Below are the code and all the weights of a small trained network. Each question names an input and a class and asks about switching units off, where a switched-off unit gives its printed mean instead of its output.

import numpy as np


def w(rows, s, z=0):
    codes = np.array(rows[::2]) - 128.0
    scale = np.full(codes.shape[1], s)
    scale[-1] = z or s
    return codes * scale


def f(y):
    return np.maximum(y, 0)


def log_softmax(a):
    a = a - a.max(-1, keepdims=True)
    return a - np.log(np.exp(a).sum(-1, keepdims=True))


def net(x, mask):
    res = np.array(x, float).reshape(1, 7) / 4 @ E
    y = f(res @ A[0][:, :-1].T + A[0][:, -1])
    res = res + np.where(mask, y, B[0][:, -1]) @ B[0][:, :-1]
    return log_softmax(res[-1] @ U[:, :-1].T + U[:, -1])


A, B = {}, {}
E = w([
[132,131,125],'x0',
[130,128,129],'x1',
[245,169,19],'x2',
[129,129,125],'x3',
[74,9,61],'x4',
[130,129,130],'x5',
[254,60,201],'x6',
],0.0051)
A[0] = w([
[102,122,233,135],'n1',
[103,125,171,57],'n2',
[93,130,166,252],'n3',
[183,83,170,40],'n4',
[156,205,179,85],'n5',
[249,180,1,53],'n6',
[196,40,189,119],'n7',
[151,107,142,211],'n8',
[136,37,55,57],'n9',
[89,158,118,216],'n10',
[184,237,157,118],'n11',
[211,87,186,46],'n12',
[61,177,80,31],'n13',
[109,9,82,36],'n14',
[69,170,88,34],'n15',
[115,160,70,142],'n16',
[118,63,76,255],'n17',
[126,207,203,78],'n18',
[49,98,244,10],'n19',
[150,157,80,26],'n20',
],0.0093,0.0034)
B[0] = w([
[172,76,124,221],'n1',
[115,89,117,151],'n2',
[208,117,138,236],'n3',
[92,159,67,162],'n4',
[60,131,175,185],'n5',
[164,5,99,255],'n6',
[142,210,61,214],'n7',
[164,160,124,188],'n8',
[61,118,192,192],'n9',
[194,172,114,216],'n10',
[77,136,214,216],'n11',
[96,186,51,184],'n12',
[90,168,40,183],'n13',
[11,107,182,196],'n14',
[96,165,53,173],'n15',
[157,169,96,188],'n16',
[162,166,216,250],'n17',
[54,115,180,194],'n18',
[115,23,81,221],'n19',
[102,89,99,146],'n20',
],0.027,0.0047)
U = w([
[118,14,81,88],'0',
[1,161,219,90],'1',
[77,229,23,76],'2',
[147,164,162,254],'3',
],0.0066,0.0088)

Each question gives the input, the list of numbers given to net, and the class t.
The units are the neurons (one row each of A and B). Each row of codes is followed by its name. A weight is (code - 128) times the scale printed after its matrix; where a second scale follows, it is the last column's (A, B and U).
mask holds one flag per neuron, in row order. A switched-off neuron (its flag False) gives its mean, the last column of its row in B, instead of its output. The means were averaged over made-up inputs and are rounded, as every weight is.
A unit's drop is (log p(t) with every unit on - log p(t) with that unit switched off) / (log p(t) with every unit on - log p(t) with every unit switched off).
The circuit of an input: a set's keep is (log p(t) with only the set's units on - log p(t) with every unit switched off) / (log p(t) with every unit on - log p(t) with every unit switched off). Starting from the 12 units with the biggest drops (on a tie, the unit counted first), units are removed one at a time, each time the one whose removal leaves the highest keep (on an exact tie, the one counted first), for as long as the keep stays at least 0.8.
units of the circuit, in order: the units of the circuit, biggest drop first
unit that matters most: the unit with the biggest drop
k most important neurons: the k neurons with the biggest drops, biggest first
drop of u: that unit's drop, to one decimal
input [-8,6,4,0,4,4,8], class 2: 2 most important neurons : n7, n12
input [5,3,3,-4,5,5,-3], class 1: units of the circuit, in order : n9, n14
input [-2,1,-5,-2,0,7,-2], class 0: unit that matters most : n19
input [-4,-1,-3,4,-2,-2,-7], class 2: units of the circuit, in order : n13, n15
input [8,-4,-4,0,6,6,5], class 1: 4 most important neurons : n14, n6, n9, n10
input [-7,0,-1,-2,0,4,3], class 2: 3 most important neurons : n6, n7, n11
input [-7,-4,2,2,-6,5,6], class 1: 3 most important neurons : n11, n5, n18
input [-7,-1,4,3,-5,-1,5], class 1: 4 most important neurons : n11, n5, n3, n10
input [3,4,-8,-2,-8,6,8], class 0: 3 most important neurons : n19, n1, n17
input [6,-6,-4,0,-6,-8,-8], class 2: 2 most important neurons : n13, n15
input [2,8,0,3,6,5,-2], class 1: 2 most important neurons : n14, n9
input [-8,8,-5,-4,8,-8,1], class 1: 2 most important neurons : n14, n6
input [0,-2,3,0,-6,-7,8], class 2: 3 most important neurons : n12, n7, n4
input [-5,-7,-8,8,5,-7,-1], class 0: units of the circuit, in order : n19
input [8,6,-2,-2,7,0,7], class 1: 3 most important neurons : n14, n9, n17
input [3,-5,-6,2,0,4,3], class 0: 2 most important neurons : n19, n1
input [8,8,6,0,-7,-3,0], class 1: 3 most important neurons : n11, n5, n19
input [-7,2,0,-2,6,7,3], class 1: drop of n14 : 0.3
input [-5,2,-7,5,-5,-6,0], class 0: drop of n4 : 0.0
input [-1,-1,-2,0,-4,-5,-8], class 2: units of the circuit, in order : n13
input [-3,1,3,-8,-8,-8,5], class 1: drop of n5 : 0.1
input [-1,-2,-8,8,3,5,-1], class 0: drop of n19 : 0.6
